Here is a tiny trained network, its code and every weight. The questions are about switching its units off for an input and a class, where a switched-off unit gives its printed mean instead of its output.

import numpy as np


def w(rows, s, z=0):
    codes = np.array(rows[::2]) - 128.0
    scale = np.full(codes.shape[1], s)
    scale[-1] = z or s
    return codes * scale


def f(y):
    return np.maximum(y, 0)


def log_softmax(a):
    a = a - a.max(-1, keepdims=True)
    return a - np.log(np.exp(a).sum(-1, keepdims=True))


def net(x, mask):
    res = np.array(x, float).reshape(1, 7) / 4 @ E
    y = f(res @ A[0][:, :-1].T + A[0][:, -1])
    res = res + np.where(mask, y, B[0][:, -1]) @ B[0][:, :-1]
    return log_softmax(res[-1] @ U[:, :-1].T + U[:, -1])


A, B = {}, {}
E = w([
[164,252,147,98],'x0',
[101,185,44,72],'x1',
[75,96,96,104],'x2',
[246,161,18,80],'x3',
[182,178,139,227],'x4',
[91,69,81,206],'x5',
[61,175,99,196],'x6',
],0.0034)
A[0] = w([
[123,115,142,117,156],'N1',
[50,81,42,82,178],'N2',
[112,112,146,127,133],'N3',
[154,106,114,127,185],'N4',
[82,247,127,145,158],'N5',
[135,146,157,107,108],'N6',
[124,134,131,149,143],'N7',
[129,135,120,122,96],'N8',
[87,102,88,103,162],'N9',
[128,187,125,156,213],'N10',
[124,159,139,118,144],'N11',
[82,78,168,172,180],'N12',
[123,139,126,125,126],'N13',
[134,147,114,117,85],'N14',
[147,133,134,123,94],'N15',
[111,190,129,146,192],'N16',
[99,112,100,111,149],'N17',
[114,154,129,143,147],'N18',
[109,186,138,122,153],'N19',
[164,132,115,185,253],'N20',
[46,33,195,203,203],'N21',
[214,119,128,229,193],'N22',
[100,95,150,132,137],'N23',
[154,105,120,148,212],'N24',
[79,97,77,98,166],'N25',
[127,101,142,146,129],'N26',
[144,139,179,93,108],'N27',
[146,154,108,112,64],'N28',
[119,159,129,137,172],'N29',
[82,79,167,171,181],'N30',
[109,146,99,118,146],'N31',
[135,100,210,61,136],'N32',
[96,195,133,112,126],'N33',
],0.011,0.0023)
B[0] = w([
[131,131,143,121,147],'N1',
[124,116,118,24,238],'N2',
[125,112,145,121,148],'N3',
[125,148,144,110,173],'N4',
[138,168,61,195,202],'N5',
[137,131,166,151,147],'N6',
[136,129,114,139,143],'N7',
[122,122,125,130,132],'N8',
[125,124,129,77,186],'N9',
[140,167,101,154,189],'N10',
[134,140,137,152,153],'N11',
[94,61,104,151,201],'N12',
[126,130,122,133,135],'N13',
[110,116,123,137,142],'N14',
[121,127,152,131,137],'N15',
[142,159,99,162,180],'N16',
[126,124,121,94,167],'N17',
[132,137,114,146,148],'N18',
[138,153,115,166,169],'N19',
[142,170,84,111,204],'N20',
[68,2,95,169,254],'N21',
[139,190,80,69,220],'N22',
[114,95,144,113,163],'N23',
[128,149,115,103,178],'N24',
[130,118,116,65,198],'N25',
[121,113,106,137,150],'N26',
[141,134,195,150,158],'N27',
[97,104,138,140,152],'N28',
[133,145,116,145,158],'N29',
[94,64,105,153,200],'N30',
[124,116,92,124,160],'N31',
[154,148,230,133,182],'N32',
[137,150,101,175,168],'N33',
],0.038,0.0047)
U = w([
[178,184,132,48,254],'0',
[67,3,137,102,78],'1',
[154,126,212,179,50],'2',
[121,129,77,214,96],'3',
],0.0058,0.0012)

Each question gives the input, the list of numbers given to net, and the class t.
The units are the neurons (one row each of A and B). Each row of codes is followed by its name. A weight is (code - 128) times the scale printed after its matrix; where a second scale follows, it is the last column's (A, B and U).
mask holds one flag per neuron, in row order. A switched-off neuron (its flag False) gives its mean, the last column of its row in B, instead of its output. The means were averaged over made-up inputs and are rounded, as every weight is.
A unit's drop is (log p(t) with every unit on - log p(t) with that unit switched off) / (log p(t) with every unit on - log p(t) with every unit switched off).
The circuit of an input: a set's keep is (log p(t) with only the set's units on - log p(t) with every unit switched off) / (log p(t) with every unit on - log p(t) with every unit switched off). Starting from the 12 units with the biggest drops (on a tie, the unit counted first), units are removed one at a time, each time the one whose removal leaves the highest keep (on an exact tie, the one counted first), for as long as the keep stays at least 0.8.
circuit, biggest first: the units of the circuit, biggest drop first
k most important neurons: the k neurons with the biggest drops, biggest first
drop of u: that unit's drop, to one decimal
input [-4,-6,7,6,-1,-3,0], class 0: circuit, biggest first : [N21]
input [6,0,0,7,7,-8,0], class 3: 2 most important neurons : [N5 N2]
input [7,-7,-1,5,-1,-8,3], class 2: 2 most important neurons : [N27 N21]
input [-5,-2,-1,1,2,-3,-6], class 2: 2 most important neurons : [N2 N32]
input [6,6,-4,-2,-7,-2,-1], class 3: 4 most important neurons : [N5 N33 N22 N19]
input [7,-6,4,4,1,-4,-1], class 2: 2 most important neurons : [N2 N27]
input [8,1,5,2,-5,6,3], class 0: 2 most important neurons : [N21 N2]
input [5,8,1,-1,-6,-4,8], class 3: 2 most important neurons : [N5 N33]
input [-6,2,2,7,5,-4,6], class 0: drop of N21 : 0.2
input [8,5,-5,3,-6,-4,-7], class 2: drop of N11 : 0.0
input [6,-1,-1,5,4,-8,-4], class 2: drop of N21 : 0.3
input [5,-3,6,-3,-1,-3,-5], class 2: drop of N32 : 0.1
input [4,3,0,2,-1,0,-2], class 3: 2 most important neurons : [N2 N22]
input [-5,8,-4,7,-2,-2,2], class 0: circuit, biggest first : [N21]
